Here is a tiny trained network, its code and every weight. The questions are about switching its units off for an input and a target symbol, where a switched-off unit gives its printed mean instead of its output.

import numpy as np


def w(rows, s, z=0):
    codes = np.array(rows[::2]) - 128.0
    scale = np.full(codes.shape[1], s)
    scale[-1] = z or s
    return codes * scale


def f(y):
    return y / 2 * (1 + np.tanh(0.7978845608 * (y + 0.044715 * y**3)))


def softmax(a):
    e = np.exp(a - a.max(-1, keepdims=True))
    return e / e.sum(-1, keepdims=True)


def log_softmax(a):
    a = a - a.max(-1, keepdims=True)
    return a - np.log(np.exp(a).sum(-1, keepdims=True))


def net(x, mask):
    ids = ['ΛΞΠΦΩαβδεηθμστψ'.index(c) for c in x.split()]
    T = len(ids)
    res = E[ids] + P[:T]
    q, k, v = (res @ M[0].T for M in (Q, K, V))
    z = softmax(np.where(np.tri(T) > 0, q @ k.T / 3**0.5, -1e9)) @ v
    res = res + np.where(mask[0], z, O[0][:, -1]) @ O[0][:, :-1]
    y = f(res @ A[0][:, :-1].T + A[0][:, -1])
    res = res + np.where(mask[1:9], y, B[0][:, -1]) @ B[0][:, :-1]
    return log_softmax(res[-1] @ U[:, :-1].T + U[:, -1])


Q, K, V, O, A, B = {}, {}, {}, {}, {}, {}
E = w([
[121,212,92,193,233],'Λ',
[108,91,131,170,143],'Ξ',
[96,122,163,100,43],'Π',
[92,174,148,103,155],'Φ',
[90,61,172,163,71],'Ω',
[48,162,185,73,152],'α',
[182,28,106,216,56],'β',
[138,126,162,76,85],'δ',
[54,150,98,106,143],'ε',
[145,216,137,3,146],'η',
[162,162,75,50,104],'θ',
[12,62,166,214,53],'μ',
[74,120,127,124,179],'σ',
[53,137,82,85,113],'τ',
[121,103,118,89,88],'ψ',
],0.016)
P = w([
[174,4,101,50,130],'0',
[149,199,127,160,38],'1',
[51,194,149,181,150],'2',
[252,138,108,102,163],'3',
[120,208,93,170,67],'4',
[75,126,185,182,156],'5',
[193,129,107,102,186],'6',
[86,237,82,157,114],'7',
[130,173,167,156,126],'8',
],0.015)
Q[0] = w([
[52,240,2,138,31],'head 1',
[55,84,96,68,129],'head 1',
[29,210,2,162,53],'head 1',
],0.0059)
K[0] = w([
[72,5,89,37,132],'head 1',
[176,223,59,206,72],'head 1',
[165,1,171,75,151],'head 1',
],0.0051)
V[0] = w([
[49,104,198,191,101],'head 1',
[84,127,10,162,62],'head 1',
[139,84,188,153,154],'head 1',
],0.011)
O[0] = w([
[62,74,112,80,135,2],'head 1',
[175,144,6,181,149,133],'head 1',
[60,86,120,155,72,107],'head 1',
],0.016,0.0064)
A[0] = w([
[101,255,186,174,146,109],'neuron 1',
[111,138,122,95,59,128],'neuron 2',
[138,140,126,239,171,167],'neuron 3',
[43,179,135,194,77,138],'neuron 4',
[42,102,219,154,124,168],'neuron 5',
[186,193,131,163,122,253],'neuron 6',
[143,171,75,140,77,109],'neuron 7',
[79,149,87,80,167,156],'neuron 8',
],0.011,0.004)
B[0] = w([
[141,71,142,188,72,241],'neuron 1',
[98,98,75,139,78,142],'neuron 2',
[107,200,175,58,85,185],'neuron 3',
[170,122,97,110,185,183],'neuron 4',
[125,139,120,96,118,156],'neuron 5',
[61,128,125,88,183,249],'neuron 6',
[115,96,156,166,254,175],'neuron 7',
[167,82,133,133,74,143],'neuron 8',
],0.0087,0.02)
U = w([
[115,155,137,137,112,125],'Λ',
[100,96,161,123,123,92],'Ξ',
[121,169,103,96,21,108],'Π',
[112,153,114,136,98,228],'Φ',
[96,120,98,99,88,83],'Ω',
[96,134,186,99,93,130],'α',
[251,112,163,225,101,124],'β',
[153,108,150,122,93,178],'δ',
[127,146,86,157,144,116],'ε',
[186,148,184,105,143,119],'η',
[184,132,139,130,178,3],'θ',
[113,109,93,97,111,146],'μ',
[131,83,159,111,163,137],'σ',
[150,131,126,121,146,114],'τ',
[159,122,120,126,127,215],'ψ',
],0.012,0.0036)

Each question gives the input, a string of symbols that net reads in full, and the target symbol t.
The units are the heads (3 rows each of Q, K, V and O) and the neurons (one row each of A and B). Each row of codes is followed by its name. A weight is (code - 128) times the scale printed after its matrix; where a second scale follows, it is the last column's (O, A, B and U).
mask holds one flag per unit, heads first, then neurons. A switched-off unit (its flag False) gives its mean, the last column of its rows in O or B, instead of its output. The means were averaged over made-up inputs and are rounded, as every weight is.
A unit's drop is (log p(t) with every unit on - log p(t) with that unit switched off) / (log p(t) with every unit on - log p(t) with every unit switched off).
The circuit of an input: a set's keep is (log p(t) with only the set's units on - log p(t) with every unit switched off) / (log p(t) with every unit on - log p(t) with every unit switched off). Starting from all 9 units, units are removed one at a time, each time the one whose removal leaves the highest keep (on an exact tie, the one counted first), for as long as the keep stays at least 0.8.
circuit, biggest first: the units of the circuit, biggest drop first
unit that matters most: the unit with the biggest drop
k most important neurons: the k neurons with the biggest drops, biggest first
drop of u: that unit's drop, to one decimal
input β Φ ψ η ε, target ε: 2 most important neurons -> neuron 7; neuron 4
input η δ τ β Φ β β Λ, target β: 3 most important neurons -> neuron 1; neuron 4; neuron 5
input β α η α σ, target ε: circuit, biggest first -> head 1; neuron 7
input η α η Φ Ξ Ξ Ξ Ω, target β: circuit, biggest first -> neuron 1; head 1
input β η Ξ θ Π θ θ δ, target ε: circuit, biggest first -> head 1; neuron 7
input α Π Ω α α, target Π: 2 most important neurons -> neuron 7; neuron 6
input α Π β η τ, target Π: circuit, biggest first -> head 1; neuron 6; neuron 7
input η δ σ, target α: circuit, biggest first -> head 1; neuron 3
input α η η α Ξ η η Ω, target Π: 3 most important neurons -> neuron 7; neuron 5; neuron 6
input α θ η σ η η β μ, target Π: 2 most important neurons -> neuron 7; neuron 5
input Φ Π Ω δ Ξ Ω μ α η, target Π: circuit, biggest first -> head 1; neuron 7; neuron 6
input α σ θ Λ, target η: unit that matters most -> neuron 3
input δ Ω Φ α Φ α η η η, target α: 2 most important neurons -> neuron 4; neuron 7
input β θ α Ω τ θ α Ω, target ε: circuit, biggest first -> head 1; neuron 4
input η α η α η Λ, target α: circuit, biggest first -> neuron 3; head 1
input ε β η θ, target θ: 3 most important neurons -> neuron 3; neuron 7; neuron 1
input θ Ω Ξ η Φ, target η: 3 most important neurons -> neuron 6; neuron 3; neuron 7
input θ ε η η μ η η Ξ, target η: 3 most important neurons -> neuron 6; neuron 3; neuron 7
input μ τ θ Ω θ β α Ω, target μ: circuit, biggest first -> head 1; neuron 4
input β η η Ω α α θ α, target ε: most important neuron -> neuron 4
input τ η δ α θ, target θ: circuit, biggest first -> neuron 7; head 1
input η μ Ξ, target α: 3 most important neurons -> neuron 3; neuron 7; neuron 5
input β η Π η β, target ε: 2 most important neurons -> neuron 7; neuron 1
input η μ α θ Ω Ω Ξ τ, target β: drop of neuron 1 -> 0.9
input α δ σ Ω β Φ τ τ, target Π: drop of neuron 8 -> 0.1
